arr = [105 138 126 112 152 108 110 112 137 111 111]
Find the entry just left of the centre entry.
A: 152
The entry just right of the largest entry is 108
Find the entry just right of 110.
A: 112
